Table B holds the same points as the rows below and some others, measured another way and shuffled. Each row below is followed by which row of B it is.
B, 72 x 19:
[[  37  345 -158 -105  132   31 -202 -332  408   45  172 -122 -502  129
   125 -135  211  -96  -60]
 [-100 -327  -18  138  -87 -204  -55  121 -533  237    9  334  657   22
    62   95 -129  144   33]
 [-194  105  129 -289  -13   -2 -108   38   98   89   77   35   -8   49
    26   39   60  -92  -95]
 [ -86  338  265 -487  -77  173 -271 -266  451  -36 -162  -17 -410  215
   154 -262  257  -52   15]
 [ 165 -284 -378  629  -20 -397 -240 -574 -440  208  148  257  394  272
   329 -342   76  347  192]
 [ 187 -103 -129  -52  104  132 -347   42 -134   50 -264  -27  -34  101
   -34   -1 -134   75  -66]
 [  75  257 -100 -212  177  182 -436 -324  327   12 -110 -108 -458  174
    83 -192  114   64  -95]
 [-257 -270   98   53  -86 -270 -177  -77 -389  177  106  231  560  164
   122  -89  -19  176  -36]
 [-118   47  384 -574 -168  256  -56  390  -13   57 -380  193  129  -59
   -72  181  -63 -104   -8]
 [  87   44 -530  389  302 -184 -304 -408  -26  180  337  -51 -138  107
   122  -72   26  137 -120]
 [-108  372   98 -427   59  174 -142  -63  436   39    9  -54 -419   24
    35   15  155 -162  -90]
 [  94 -213 -204  255    9 -163 -119  -55 -351  181   24  172  331   62
    90   14  -76  114   50]
 [  72 -684 -198  467   33 -520 -264   79 -729   71  255 -207  568  326
     5 -105 -218   31 -134]
 [ 152 -298 -208  197  -23 -101  109  404 -504  209  -20  195  450 -139
  -100  343 -239  -63   37]
 [  36  -75  -17    2  -68  -23 -140  -46 -186  136 -125  218  210   64
    94  -17  -15   94   79]
 [  57  373 -253 -161  236  196 -114  -28  358  117   92  -53 -474 -118
   -37  182   39 -139 -119]
 [ -28 -231  101 -153  -10   -3 -325   90 -251   48 -181    0  222  175
   -15  -51 -117   72  -98]
 [ 154 -287 -473  432  194 -338   82  313 -408  162  458 -202  192  -59
  -143  332 -210 -237 -167]
 [  70  393 -117 -271  157  275 -251 -185  412   67 -105   -2 -500   -3
    49  -12  113  -33  -52]
 [ 234  -53 -469  102  340   81  -19  517 -143  134  144 -234 -142 -233
  -309  549 -312 -273 -266]
 [ -17  290 -192   45  114  -80 -219 -492  297   98  239    2 -337  157
   221 -223  233   47  -10]
 [  94  164 -316  -87  296  195 -177  168   93  144   19  -64 -263 -161
  -148  316 -144  -86 -196]
 [ -38 -269 -353  481  136 -481 -155 -216 -361  175  509  -88  277  193
   109  -83  -16   46 -126]
 [ 317 -242 -230  139   19  -26   58  435 -331   92  -63  -53  125  -77
  -152  306 -222 -222    7]
 [  -6  241 -127 -192  179  174 -261 -108  226  105  -31   -5 -297  -12
    14   49   28   19 -123]
 [  67 -196 -135  114   69 -128 -279  -53 -212   72   37  -68  114  173
    34  -76  -66   48  -88]
 [  10 -151   61  -99 -107  -69   93  360 -249  109  -14   88  265  -40
   -62  219  -93 -173   14]
 [  11  168 -200 -151  269  104 -275   21  192   67   97 -202 -343    9
   -82  118  -35  -97 -248]
 [-160  185  410 -433 -187 -106 -166 -227  377 -117   92 -220 -311  374
   191 -374  329 -228   -8]
 [  95 -170 -118   94   24  -90 -194   -5 -236  105  -28   36  164  111
    43  -16  -63   45  -17]
 [  -3  -42 -231  127  157 -173 -191  -71  -75  113  244 -108   -9  106
    29    9  -18  -29 -143]
 [ -24  279  345 -621 -106  317 -199   60  362  -57 -354    3 -336   94
    32  -68  124 -130    4]
 [ 138 -184 -301  222  132  -74 -222   -2 -289  161    4   66  162   36
     1   72 -137  102  -53]
 [  40 -598   36  241  -56 -517 -280   76 -513  -77  265 -409  355  468
    15 -250  -88 -132 -158]
 [   4  226  -24 -217    5  235 -106  -51   81  186 -237  348  -13 -108
    65  101   26  110   78]
 [ -41   34   53  124 -180 -262 -137 -538   10   85  125  192   91  309
   367 -421  300  118  207]
 [ -45  -96 -431  353  328 -269 -412 -368 -135  161  393 -148   -7  195
    85 -128  -27  161 -241]
 [-432 -164  563 -494 -237 -311  156  526  -94  -25  332 -228  287  159
   -99  109   37 -461 -204]
 [ 223  327 -667  131  563  258 -509 -341  303  148   59 -137 -632  -52
   -40   84  -64  154 -258]
 [ 190 -311 -213  156  119 -107 -253  165 -330   47   -3 -179  111  136
   -87   59 -193  -41 -132]
 [  70 -104 -333  272  236 -287 -325 -246  -51   34  381 -338 -171  264
    54 -147   18  -53 -208]
 [  77  116  -98   60 -106  -87  164  -30   -2  161  106  218   38  -42
   130   81  121 -128  171]
 [ 371  -27 -215 -116   93  354 -141  367 -151   95 -462  116  -69 -177
  -174  327 -249  -30   21]
 [-132  123  135 -154 -132  -42  -80 -215   63  121   -7  240   80  103
   200 -137  167   47  101]
 [-227  -98   77  -93   -9 -105 -198  -55 -186  160   58  165  304   98
    83  -24  -13  118  -84]
 [-117 -210  196 -196 -145  -99   54  401 -305   99   -4  106  385   -7
   -63  184 -103 -147  -39]
 [ -15  137 -170 -155  286  140 -544 -277  208   36  -24 -179 -363  174
    18 -133    9  125 -242]
 [-135 -106  519 -579 -229   93 -177  292  -28  -71 -311  -46  110  196
   -23  -74   -3 -148  -49]
 [-190   53  112 -301  115  -45 -339  -62  151   -7  121 -235 -188  218
    -3 -106   49  -84 -247]
 [ -33  199 -457  237  271  -16 -230 -392   34  289  209  234  -61  -70
   143   38   39  242  -62]
 [ -24 -644  -90  358  -91 -456   20  357 -825  178  221   67  829   98
   -46  155 -257  -18  -57]
 [  48  291 -267  -72  163  214  -37   15  127  245  -35  278 -125 -239
    -8  275  -26   28    1]
 [-249 -563  259   75 -171 -556 -117  159 -544   17  329 -172  611  380
    54 -169  -39 -110 -144]
 [  -4 -353  133   17 -227 -185   10  226 -500  126 -119  237  583   88
    51   40 -102   15  108]
 [ 136 -159 -176   57   98   75 -304   21 -247  128 -215   97  137   60
   -12   32 -156  154  -42]
 [ 229  423   81 -537   16  417  -33  246  513  -64 -283 -160 -675  -74
  -109  166   75 -356    2]
 [ -59  229  262 -584  -48  288  -74  292  255    8 -254   15 -235  -55
   -84  165   13 -211  -55]
 [-157  142  436 -482 -281   39   72  132  153   22 -112  128   22   82
    97  -32  171 -198  103]
 [-144 -457  306 -204 -152 -263  -48  526 -450  -14   74 -208  452  174
  -142  104 -176 -256 -172]
 [ 192  -46  -39  -73   -7  113 -306 -103  -71   39 -293   66  -42  149
    72 -123  -18   92   56]
 [-110  174  -37 -354  200  180  -99  339  150  108   56  -92 -200 -157
  -186  351 -112 -199 -257]
 [-107 -228   33 -147   35    6 -167  335 -333  138  -83   92  351  -27
  -117  225 -210   10 -154]
 [ 137  -59 -124 -144  119  141  -78  440 -122   90  -94  -67  -17 -123
  -199  347 -219 -183 -139]
 [  16  370 -128 -180   14  318   41  -44  149  286 -221  538  -29 -294
    81  247   39  125  155]
 [-160  293  313 -638  -49  265  -37  280  317   27 -146    9 -245  -69
   -81  173   63 -244  -97]
 [-152  168  127 -479   46  380 -165  269   28  194 -360  337   91 -214
   -91  299 -132  100  -76]
 [  -1  338  129 -409  -52  196   11   58  350   46  -94   53 -320  -30
    29   75  131 -206   40]
 [ 129 -250   99   -5 -171 -178  -15  197 -251   -2  -30  -77  189  170
    18  -23  -30 -188   59]
 [-117 -315  113   49 -150 -295  -47  122 -403  105  116   73  478  170
    68  -36  -35  -20  -10]
 [   2   50   36  -66 -170   28   80    9 -123  205 -145  415  260  -67
   127   78   48   53  205]
 [ 382  123 -577  163  350  210 -191   88   64  133  -48 -108 -386 -150
  -140  286 -169  -59 -119]
 [-175   73   76  -46  -38 -167 -347 -535   95   67  107   65  -12  336
   284 -414  241  179   -4]]
Rows of B count from 0, top down.

[ -52  -62  -52  -19  -69  -44   44  152   27   69   16  -62  -52   62
  -50  121  147   88  -31  -18   23 -106   33   -6  -34   75  -74] -> 50
[-175   79    2 -109   45 -156 -108  -12   73   99 -156 -124  -65 -122
  208  -44  103 -140  -18 -116   42   21  -62  -44   72  -93   39] -> 26
[ -58   54   -1   -1  -34 -119  -57  224  -26   70   34  -53  -37   43
    8  -41  -19  -70  -10  156   -7  -19  -78   31 -125 -104  -17] -> 56
[-126   19  -43 -111   -8 -189  -69  -35  103   53  -66 -102    6  -41
  204   30  173 -139  -65  -40   85  -47  -41  104    5    1  -12] -> 57
[  36   73   91  143   41  -44  183  159  -36 -211   80 -161  -22  167
   61   71   -7  130  104  281 -178 -116   22  347 -115  -10   73] -> 33
[-316  193  116   14  245  -47   46  -51  180   22 -479 -323 -301 -283
  354  -32  138   64   83 -378 -109   68   68 -185  397 -250  247] -> 53
[ -20   48   16  -82  -29 -172 -236   56  -77  120    7  -26  115   51
  -33 -157 -103 -205  -12  262   53   26 -239   35 -176  -28 -127] -> 19
[ 116 -115  -73  -10 -130 -162   15  -33   30 -126  220  -26  242  285
  -20  133  143  -40  -71  414   66 -208  -86  516 -281  278 -196] -> 28
[  98  -29   97   81   16   32  114  -12  -92 -156   32 -137   72  187
 -109   85   -2  217  150  221 -152 -136  -26  229  -72  215  -93] -> 36
[  23   -5   31   18  -12  -57   56   45  -25  -85   47 -105   38  122
    2   68   48   70   60  158  -66 -102  -22  204  -86  103  -46] -> 3
[ -47   27    1   10  -26  -94 -111  186  -27  100  -24  -59   -7   59
  -90  -72  -43  -43  -10  194   11  -18 -130  -21 -112  -62  -84] -> 62
[-213  198  139  163  187    3   89  249   66   -4 -312 -269 -304 -117
  120  -77  -47  138  106  -58 -189   49   25 -140  192 -329  219] -> 61
[ -18   52   -3 -167  -61 -214 -218   17 -101   98  108    3  136   28
   86 -111  -52 -277   -6  164   69   19 -192   88 -201   -1  -95] -> 55
[  22  -54   15  -18  -62    9   56  118  -81   17   68  -55   -6  102
 -109  102   56  136   67   27  -55 -103   15    1  -65  141  -93] -> 29
[-135   29   63   -3   95    2   38  -38   66   30 -250 -199 -127  -83
   74   47  122  135   77 -180  -69  -31   25 -103  200   19   26] -> 14
[  13   -1    0  -63  -46 -150  -79    8  -34   -9   81  -50  116  108
   37   -4   31  -97    5  210   23  -68 -112  204 -156   88  -93] -> 10
[  93 -243  -29 -124 -100  102  117 -224  -45   -2   17  -68  113  124
 -186  298  282  323   93 -196   -6 -221   92   10   79  553 -266] -> 4
[  19  -11   39  -14   -1  -80  -15  -44  -26  -48    3 -104   88  102
    5   24   43   26   55  160  -38  -88  -79  189  -72  136  -89] -> 30
[-192  178   76  225  169 -127   48  184  211  -90 -299 -279 -180   -3
  170  -84    9   21  -30  256  -90  -15  -63  203   72 -313  168] -> 58
[ 160 -228 -180 -242 -340 -166 -144  119 -164  155  466  209  290  254
 -214  140  128 -158 -108  218  203 -168 -102  155 -429  367 -361] -> 66
[ 103 -103    6   43 -148  120  142  371 -212   59  222   17  -62  190
 -343  155  -16  291  113   67 -119 -128   73 -133 -168  154 -136] -> 54
[ -88  -31   42 -124   93  -63   41 -397  120  -84 -225 -216   45  -65
  243  147  282   83   74 -243  -16 -103   40  149  230  263  -27] -> 35
[-179  122   65  -21  149 -140  -54 -136  142  -23 -292 -236  -58 -107
  276  -53   99  -66   23  -49  -26    8  -65   96  159  -92   88] -> 67
[  36 -144 -143  -80 -236 -104  -15  309  -60  145  290   98   55  181
 -180  144  124  -25 -110  144  117 -143   -5   39 -280  135 -198] -> 45
[ -43   81  109  196   61   80  206  365  -55  -68  -46 -174 -228   70
  -83   58  -54  280  132   76 -222  -57   82  -32   10 -143  115] -> 16
[ 105  -65   57 -122  -50  -18    6 -140 -160  -60  120  -49  154  119
  -37   92   44   73  150   25  -67 -102  -40  130  -84  318 -149] -> 9
[-179  -25  -12 -228   23  -62 -162 -177   44  233 -259 -105  -49 -195
   91   12  186  -42   15 -401   87   25  -37 -321  220  101  -85] -> 63
[  27  130  222   50  143   51    9  -19 -200  -92 -108 -188  -20   25
  -30 -105 -198  144  284   92 -253   31  -98  -15   36    8   31] -> 38
[ 183 -170  -58 -112 -227  -44  -39  141 -218   62  362  110  205  262
 -279  114   14   29   26  243   34 -153  -80  115 -338  326 -289] -> 18
